Here is a tiny trained network, its code and every weight. The questions are about switching its units off for an input and a class, where a switched-off unit gives its printed mean instead of its output.

import numpy as np


def w(rows, s, z=0):
    codes = np.array(rows[::2]) - 128.0
    scale = np.full(codes.shape[1], s)
    scale[-1] = z or s
    return codes * scale


def f(y):
    return y / 2 * (1 + np.tanh(0.7978845608 * (y + 0.044715 * y**3)))


def log_softmax(a):
    a = a - a.max(-1, keepdims=True)
    return a - np.log(np.exp(a).sum(-1, keepdims=True))


def net(x, mask):
    res = np.array(x, float).reshape(1, 3) / 4 @ E
    y = f(res @ A[0][:, :-1].T + A[0][:, -1])
    res = res + np.where(mask, y, B[0][:, -1]) @ B[0][:, :-1]
    return log_softmax(res[-1] @ U[:, :-1].T + U[:, -1])


A, B = {}, {}
E = w([
[146,71,91,159,16,37,153],'x0',
[122,2,170,139,182,164,225],'x1',
[100,209,149,109,101,131,193],'x2',
],0.013)
A[0] = w([
[86,68,176,124,176,87,188,70],'neuron 0',
[182,127,119,233,124,121,162,146],'neuron 1',
[151,146,97,139,111,19,118,3],'neuron 2',
[125,79,108,182,96,65,198,117],'neuron 3',
[86,82,107,165,183,119,213,89],'neuron 4',
[124,133,136,134,78,144,171,152],'neuron 5',
[145,138,199,131,225,207,147,132],'neuron 6',
[172,103,136,188,107,66,196,130],'neuron 7',
[48,8,140,64,181,146,243,101],'neuron 8',
[112,70,93,148,94,68,194,108],'neuron 9',
[130,127,255,124,204,170,128,123],'neuron 10',
],0.0096,0.0035)
B[0] = w([
[44,184,125,95,199,109,1,192],'neuron 0',
[126,148,169,158,195,113,101,157],'neuron 1',
[70,109,116,111,139,158,127,172],'neuron 2',
[170,129,201,219,37,202,165,208],'neuron 3',
[82,175,54,88,121,94,60,193],'neuron 4',
[210,186,164,55,152,157,213,153],'neuron 5',
[226,41,225,180,66,197,111,212],'neuron 6',
[137,120,209,137,104,166,129,194],'neuron 7',
[69,192,38,47,173,115,94,255],'neuron 8',
[179,89,159,194,123,196,150,205],'neuron 9',
[169,136,194,180,82,141,150,199],'neuron 10',
],0.0091,0.016)
U = w([
[205,51,214,188,114,157,219,253],'0',
[66,175,8,100,133,104,127,3],'1',
],0.012,0.00052)

Each question gives the input, the list of numbers given to net, and the class t.
The units are the neurons (one row each of A and B). Each row of codes is followed by its name. A weight is (code - 128) times the scale printed after its matrix; where a second scale follows, it is the last column's (A, B and U).
mask holds one flag per neuron, in row order. A switched-off neuron (its flag False) gives its mean, the last column of its row in B, instead of its output. The means were averaged over made-up inputs and are rounded, as every weight is.
A unit's drop is (log p(t) with every unit on - log p(t) with that unit switched off) / (log p(t) with every unit on - log p(t) with every unit switched off).
The circuit of an input: a set's keep is (log p(t) with only the set's units on - log p(t) with every unit switched off) / (log p(t) with every unit on - log p(t) with every unit switched off). Starting from all 11 units, units are removed one at a time, each time the one whose removal leaves the highest keep (on an exact tie, the one counted first), for as long as the keep stays at least 0.8.
units of the circuit, in order: the units of the circuit, biggest drop first
top k neurons: the k neurons with the biggest drops, biggest first
drop of u: that unit's drop, to one decimal
input [0,8,8], class 1: units of the circuit, in order	[neuron 8]
input [7,8,-5], class 1: top 4 neurons	[neuron 8; neuron 4; neuron 0; neuron 6]
input [6,-6,-8], class 0: top 2 neurons	[neuron 8; neuron 4]
input [6,7,3], class 1: top 4 neurons	[neuron 8; neuron 4; neuron 0; neuron 6]
input [7,-7,4], class 0: top 2 neurons	[neuron 8; neuron 4]
input [-5,6,-2], class 1: top 4 neurons	[neuron 8; neuron 4; neuron 0; neuron 3]
input [-5,6,8], class 1: top 2 neurons	[neuron 8; neuron 4]
input [2,4,-1], class 1: top 2 neurons	[neuron 8; neuron 6]
input [-4,8,-5], class 1: drop of neuron 8	0.9
input [-1,5,-6], class 1: drop of neuron 4	0.0
input [-6,-4,-4], class 0: drop of neuron 8	0.1
